Below are the code and all the weights of a small trained network. Each question names an input and a class and asks about switching units off, where a switched-off unit gives its printed mean instead of its output.

import numpy as np


def w(rows, s, z=0):
    codes = np.array(rows[::2]) - 128.0
    scale = np.full(codes.shape[1], s)
    scale[-1] = z or s
    return codes * scale


def norm(h):
    return h / np.sqrt((h * h).mean(-1, keepdims=True) + 1e-5)


def f(y):
    return np.maximum(y, 0)


def log_softmax(a):
    a = a - a.max(-1, keepdims=True)
    return a - np.log(np.exp(a).sum(-1, keepdims=True))


def net(x, mask):
    res = np.array(x, float).reshape(1, 8) / 4 @ E
    u = 0
    for l in range(3):
        y = f(norm(res) @ A[l][:, :-1].T + A[l][:, -1])
        res = res + np.where(mask[u : u + 8], y, B[l][:, -1]) @ B[l][:, :-1]
        u += 8
    return log_softmax(norm(res)[-1] @ U[:, :-1].T + U[:, -1])


A, B = {}, {}
E = w([
[165,123,195,186],'x0',
[195,98,2,164],'x1',
[147,163,172,109],'x2',
[169,172,119,226],'x3',
[89,166,45,159],'x4',
[105,137,158,145],'x5',
[108,226,96,105],'x6',
[48,58,90,170],'x7',
],0.0066)
A[0] = w([
[105,210,149,159,213],'0.n0',
[39,131,22,162,8],'0.n1',
[189,38,157,94,237],'0.n2',
[96,99,167,139,89],'0.n3',
[167,135,59,149,181],'0.n4',
[241,158,186,73,113],'0.n5',
[10,74,1,139,184],'0.n6',
[178,18,208,207,162],'0.n7',
],0.0089,0.0012)
B[0] = w([
[184,163,104,178,189],'0.n0',
[70,159,102,83,209],'0.n1',
[122,97,254,191,208],'0.n2',
[116,131,45,187,164],'0.n3',
[214,129,159,68,191],'0.n4',
[121,89,139,189,209],'0.n5',
[62,165,40,41,254],'0.n6',
[33,59,153,115,234],'0.n7',
],0.0073,0.0061)
A[1] = w([
[120,116,86,144,100],'1.n0',
[126,73,129,169,110],'1.n1',
[76,156,90,120,252],'1.n2',
[10,44,181,143,154],'1.n3',
[146,150,107,158,212],'1.n4',
[146,101,148,129,130],'1.n5',
[145,127,162,211,147],'1.n6',
[162,170,112,129,201],'1.n7',
],0.013,0.0018)
B[1] = w([
[89,94,136,90,146],'1.n0',
[167,8,178,38,165],'1.n1',
[232,125,209,117,187],'1.n2',
[208,50,113,187,244],'1.n3',
[157,90,188,254,150],'1.n4',
[47,41,32,150,150],'1.n5',
[135,64,94,145,183],'1.n6',
[168,38,105,65,158],'1.n7',
],0.0052,0.011)
A[2] = w([
[161,120,186,47,221],'2.n0',
[116,125,68,160,90],'2.n1',
[167,180,151,181,219],'2.n2',
[116,115,142,77,141],'2.n3',
[9,175,121,173,120],'2.n4',
[109,135,105,139,82],'2.n5',
[88,95,128,172,4],'2.n6',
[145,121,122,114,81],'2.n7',
],0.011,0.0022)
B[2] = w([
[159,137,244,142,253],'2.n0',
[93,153,150,133,168],'2.n1',
[179,119,94,242,224],'2.n2',
[152,66,179,143,195],'2.n3',
[107,93,2,116,173],'2.n4',
[97,125,128,164,142],'2.n5',
[236,140,157,107,190],'2.n6',
[151,166,130,139,144],'2.n7',
],0.0081,0.0037)
U = w([
[179,143,125,180,103],'0',
[87,131,66,85,77],'1',
[176,4,200,161,215],'2',
[103,178,227,127,2],'3',
[150,127,105,42,144],'4',
],0.014,0.0047)

Each question gives the input, the list of numbers given to net, and the class t.
The units are the neurons (one row each of A and B). Each row of codes is followed by its name. A weight is (code - 128) times the scale printed after its matrix; where a second scale follows, it is the last column's (A, B and U).
mask holds one flag per neuron, layer by layer. A switched-off neuron (its flag False) gives its mean, the last column of its row in B, instead of its output. The means were averaged over made-up inputs and are rounded, as every weight is.
A unit's drop is (log p(t) with every unit on - log p(t) with that unit switched off) / (log p(t) with every unit on - log p(t) with every unit switched off).
The circuit of an input: a set's keep is (log p(t) with only the set's units on - log p(t) with every unit switched off) / (log p(t) with every unit on - log p(t) with every unit switched off). Starting from the 12 units with the biggest drops (on a tie, the unit counted first), units are removed one at a time, each time the one whose removal leaves the highest keep (on an exact tie, the one counted first), for as long as the keep stays at least 0.8.
circuit, biggest first: the units of the circuit, biggest drop first
most important unit: the unit with the biggest drop
top k neurons: the k neurons with the biggest drops, biggest first
k most important neurons of layer l: the k neurons of layer l with the biggest drops, biggest first
drop when u is switched off: that unit's drop, to one decimal
input [4,-3,-6,2,5,0,0,3], class 1: most important unit : 0.n6
input [7,-3,5,2,8,0,2,8], class 1: circuit, biggest first : 2.n4, 0.n6
input [-6,-1,3,1,4,4,4,-4], class 0: 2 most important neurons of layer 0 : 0.n0, 0.n6
input [-1,5,-8,-3,3,1,2,-8], class 4: top 2 neurons : 1.n3, 0.n2
input [1,-4,-7,-2,3,4,8,-7], class 0: circuit, biggest first : 0.n0, 2.n2
input [-8,0,4,-2,-1,-8,-4,5], class 4: 2 most important neurons of layer 0 : 0.n6, 0.n7
input [-2,5,-6,-2,-2,-7,-3,8], class 1: 2 most important neurons of layer 0 : 0.n6, 0.n1
input [4,6,-3,-1,2,5,4,-3], class 4: circuit, biggest first : 0.n2, 1.n3
input [0,6,-2,-4,2,1,-4,-1], class 4: 2 most important neurons of layer 0 : 0.n6, 0.n5
input [-2,5,6,2,2,3,4,0], class 4: 2 most important neurons of layer 1 : 1.n7, 1.n3
input [-3,7,-6,1,7,-1,-4,4], class 1: drop when 0.n5 is switched off : 0.0
input [1,-6,-6,2,8,7,5,5], class 1: drop when 2.n4 is switched off : 0.1
input [0,-2,0,0,1,5,6,1], class 0: drop when 1.n1 is switched off : 0.1
input [-8,-1,-7,3,-5,2,-2,8], class 4: circuit, biggest first : 0.n6
